Below are the code and all the weights of a small trained network. Each question names an input and a class and asks about switching units off, where a switched-off unit gives its printed mean instead of its output.

import numpy as np


def w(rows, s, z=0):
    codes = np.array(rows[::2]) - 128.0
    scale = np.full(codes.shape[1], s)
    scale[-1] = z or s
    return codes * scale


def f(y):
    return y / 2 * (1 + np.tanh(0.7978845608 * (y + 0.044715 * y**3)))


def log_softmax(a):
    a = a - a.max(-1, keepdims=True)
    return a - np.log(np.exp(a).sum(-1, keepdims=True))


def net(x, mask):
    res = np.array(x, float).reshape(1, 7) / 4 @ E
    y = f(res @ A[0][:, :-1].T + A[0][:, -1])
    res = res + np.where(mask, y, B[0][:, -1]) @ B[0][:, :-1]
    return log_softmax(res[-1] @ U[:, :-1].T + U[:, -1])


A, B = {}, {}
E = w([
[246,117,167,129,149,192,116,138],'x0',
[164,112,81,199,97,63,181,139],'x1',
[70,118,190,223,174,118,76,194],'x2',
[172,115,107,64,193,134,110,174],'x3',
[124,245,183,105,162,129,173,142],'x4',
[132,128,124,123,102,159,45,86],'x5',
[126,119,227,142,145,130,136,27],'x6',
],0.014)
A[0] = w([
[108,126,100,117,131,135,131,114,64],'neuron 0',
[132,137,156,127,150,140,134,119,70],'neuron 1',
[115,139,232,149,147,136,133,118,147],'neuron 2',
[126,140,200,121,162,141,149,108,32],'neuron 3',
[106,102,109,136,102,137,101,115,107],'neuron 4',
[140,105,103,178,118,76,138,135,93],'neuron 5',
[140,150,123,116,114,152,105,161,70],'neuron 6',
[162,137,111,121,133,108,105,94,6],'neuron 7',
[79,100,132,111,109,157,77,112,85],'neuron 8',
[121,86,141,73,95,142,73,109,80],'neuron 9',
[104,116,141,102,94,143,132,134,63],'neuron 10',
[177,173,144,117,161,206,69,183,62],'neuron 11',
[108,102,129,89,119,120,122,123,64],'neuron 12',
[99,100,118,115,118,144,100,113,47],'neuron 13',
[108,192,84,95,116,86,198,128,98],'neuron 14',
[110,161,112,140,113,127,140,107,62],'neuron 15',
[120,114,156,144,120,163,155,145,40],'neuron 16',
[132,152,239,151,158,166,133,94,70],'neuron 17',
[181,122,104,109,156,137,139,73,21],'neuron 18',
[157,118,164,101,158,147,110,73,133],'neuron 19',
[117,83,94,106,113,134,84,78,77],'neuron 20',
[142,115,100,108,124,122,154,144,84],'neuron 21',
[99,191,139,160,81,110,141,128,117],'neuron 22',
[132,157,253,124,155,164,145,106,70],'neuron 23',
[86,115,163,187,151,81,86,159,71],'neuron 24',
[114,127,92,90,164,119,190,133,57],'neuron 25',
[76,140,191,188,176,96,116,170,70],'neuron 26',
[159,151,94,57,167,134,140,175,93],'neuron 27',
[80,127,151,192,166,116,123,151,69],'neuron 28',
[138,127,135,122,120,116,127,134,97],'neuron 29',
[110,202,121,160,67,95,187,114,58],'neuron 30',
[137,127,171,118,101,116,120,143,66],'neuron 31',
[182,67,63,212,91,111,142,122,30],'neuron 32',
[110,103,115,116,147,125,132,128,53],'neuron 33',
],0.014,0.012)
B[0] = w([
[97,109,140,100,126,143,151,125,131],'neuron 0',
[151,126,146,106,114,122,145,149,145],'neuron 1',
[135,97,248,132,132,113,145,105,248],'neuron 2',
[133,141,190,80,120,141,166,132,182],'neuron 3',
[52,73,119,136,127,174,130,113,166],'neuron 4',
[91,101,122,145,102,102,176,189,190],'neuron 5',
[114,146,95,168,169,171,148,154,139],'neuron 6',
[166,118,120,138,96,104,100,119,129],'neuron 7',
[54,110,139,116,155,184,89,77,182],'neuron 8',
[117,142,113,99,163,171,54,69,180],'neuron 9',
[103,141,117,114,161,158,147,88,130],'neuron 10',
[167,249,132,187,75,208,112,228,208],'neuron 11',
[112,104,139,103,157,139,115,118,135],'neuron 12',
[91,132,128,128,132,163,108,120,145],'neuron 13',
[69,171,85,52,95,47,187,46,220],'neuron 14',
[157,181,94,164,86,147,152,105,143],'neuron 15',
[92,121,127,104,116,90,142,160,131],'neuron 16',
[157,84,254,75,139,156,225,101,243],'neuron 17',
[212,119,110,144,133,28,64,129,155],'neuron 18',
[235,114,161,89,104,105,96,72,203],'neuron 19',
[130,63,67,112,124,176,47,63,184],'neuron 20',
[149,110,121,75,137,154,166,165,150],'neuron 21',
[79,172,165,168,84,136,129,80,194],'neuron 22',
[157,148,241,100,148,171,212,82,250],'neuron 23',
[73,108,129,190,179,99,92,172,215],'neuron 24',
[89,99,100,72,188,108,200,141,163],'neuron 25',
[94,140,142,218,221,39,55,128,236],'neuron 26',
[132,178,76,40,226,114,134,229,192],'neuron 27',
[98,103,125,217,194,66,65,155,202],'neuron 28',
[137,135,119,133,134,133,140,124,121],'neuron 29',
[55,189,75,169,34,120,181,54,203],'neuron 30',
[129,111,123,108,141,124,143,138,128],'neuron 31',
[166,31,128,179,44,169,219,222,218],'neuron 32',
[141,124,125,138,155,143,134,147,127],'neuron 33',
],0.0076,0.017)
U = w([
[154,219,117,124,157,188,100,204,129],'0',
[97,97,132,111,145,218,34,97,173],'1',
[227,108,111,102,134,130,57,106,3],'2',
[65,173,115,145,78,83,159,84,118],'3',
[77,124,178,202,189,75,88,156,218],'4',
[136,44,105,173,77,139,161,184,106],'5',
[148,136,253,115,158,149,141,110,176],'6',
[115,136,78,54,183,93,160,170,81],'7',
],0.011,0.0042)

Each question gives the input, the list of numbers given to net, and the class t.
The units are the neurons (one row each of A and B). Each row of codes is followed by its name. A weight is (code - 128) times the scale printed after its matrix; where a second scale follows, it is the last column's (A, B and U).
mask holds one flag per neuron, in row order. A switched-off neuron (its flag False) gives its mean, the last column of its row in B, instead of its output. The means were averaged over made-up inputs and are rounded, as every weight is.
A unit's drop is (log p(t) with every unit on - log p(t) with that unit switched off) / (log p(t) with every unit on - log p(t) with every unit switched off).
The circuit of an input: a set's keep is (log p(t) with only the set's units on - log p(t) with every unit switched off) / (log p(t) with every unit on - log p(t) with every unit switched off). Starting from the 12 units with the biggest drops (on a tie, the unit counted first), units are removed one at a time, each time the one whose removal leaves the highest keep (on an exact tie, the one counted first), for as long as the keep stays at least 0.8.
circuit, biggest first: the units of the circuit, biggest drop first
most important unit: the unit with the biggest drop
k most important neurons: the k neurons with the biggest drops, biggest first
drop of u: that unit's drop, to one decimal
input [-7,4,2,-4,-4,-8,-2], class 3: 2 most important neurons : neuron 30; neuron 14
input [-6,7,-2,-1,-6,8,-3], class 5: circuit, biggest first : neuron 32
input [-2,7,-5,3,3,-1,-3], class 7: 2 most important neurons : neuron 27; neuron 25
input [-3,5,-8,3,-3,-5,6], class 7: 2 most important neurons : neuron 25; neuron 22
input [-5,-4,-7,-8,-7,-4,3], class 1: circuit, biggest first : neuron 20; neuron 9
input [5,1,-5,6,-6,-4,-1], class 2: 3 most important neurons : neuron 18; neuron 14; neuron 5
input [6,-6,-4,-4,3,-5,-3], class 0: circuit, biggest first : neuron 11; neuron 27
input [1,1,-2,-4,5,-3,1], class 3: 2 most important neurons : neuron 30; neuron 14
input [-5,3,4,-7,-3,4,-7], class 5: 2 most important neurons : neuron 32; neuron 5
input [-3,-8,-5,-3,4,-5,-1], class 3: 2 most important neurons : neuron 14; neuron 30
input [5,-5,-3,-2,-6,-6,-4], class 0: 2 most important neurons : neuron 14; neuron 27
input [7,-8,-2,-7,7,-6,-7], class 0: 2 most important neurons : neuron 11; neuron 27
input [2,-2,2,7,-6,0,-2], class 0: 2 most important neurons : neuron 11; neuron 27
input [7,-8,-8,4,7,-5,-5], class 0: most important unit : neuron 11
input [0,-2,1,-1,6,-2,-5], class 0: 2 most important neurons : neuron 27; neuron 11
input [-8,4,-7,0,-6,1,3], class 5: 2 most important neurons : neuron 32; neuron 20
input [-5,-6,-8,5,-5,-5,4], class 7: drop of neuron 25 : 0.3
input [-1,6,5,-5,-6,-1,2], class 5: drop of neuron 5 : 0.3
input [0,-1,-3,4,-5,-2,0], class 2: drop of neuron 5 : 0.1
input [-2,-6,-4,4,-2,8,7], class 1: circuit, biggest first : neuron 20
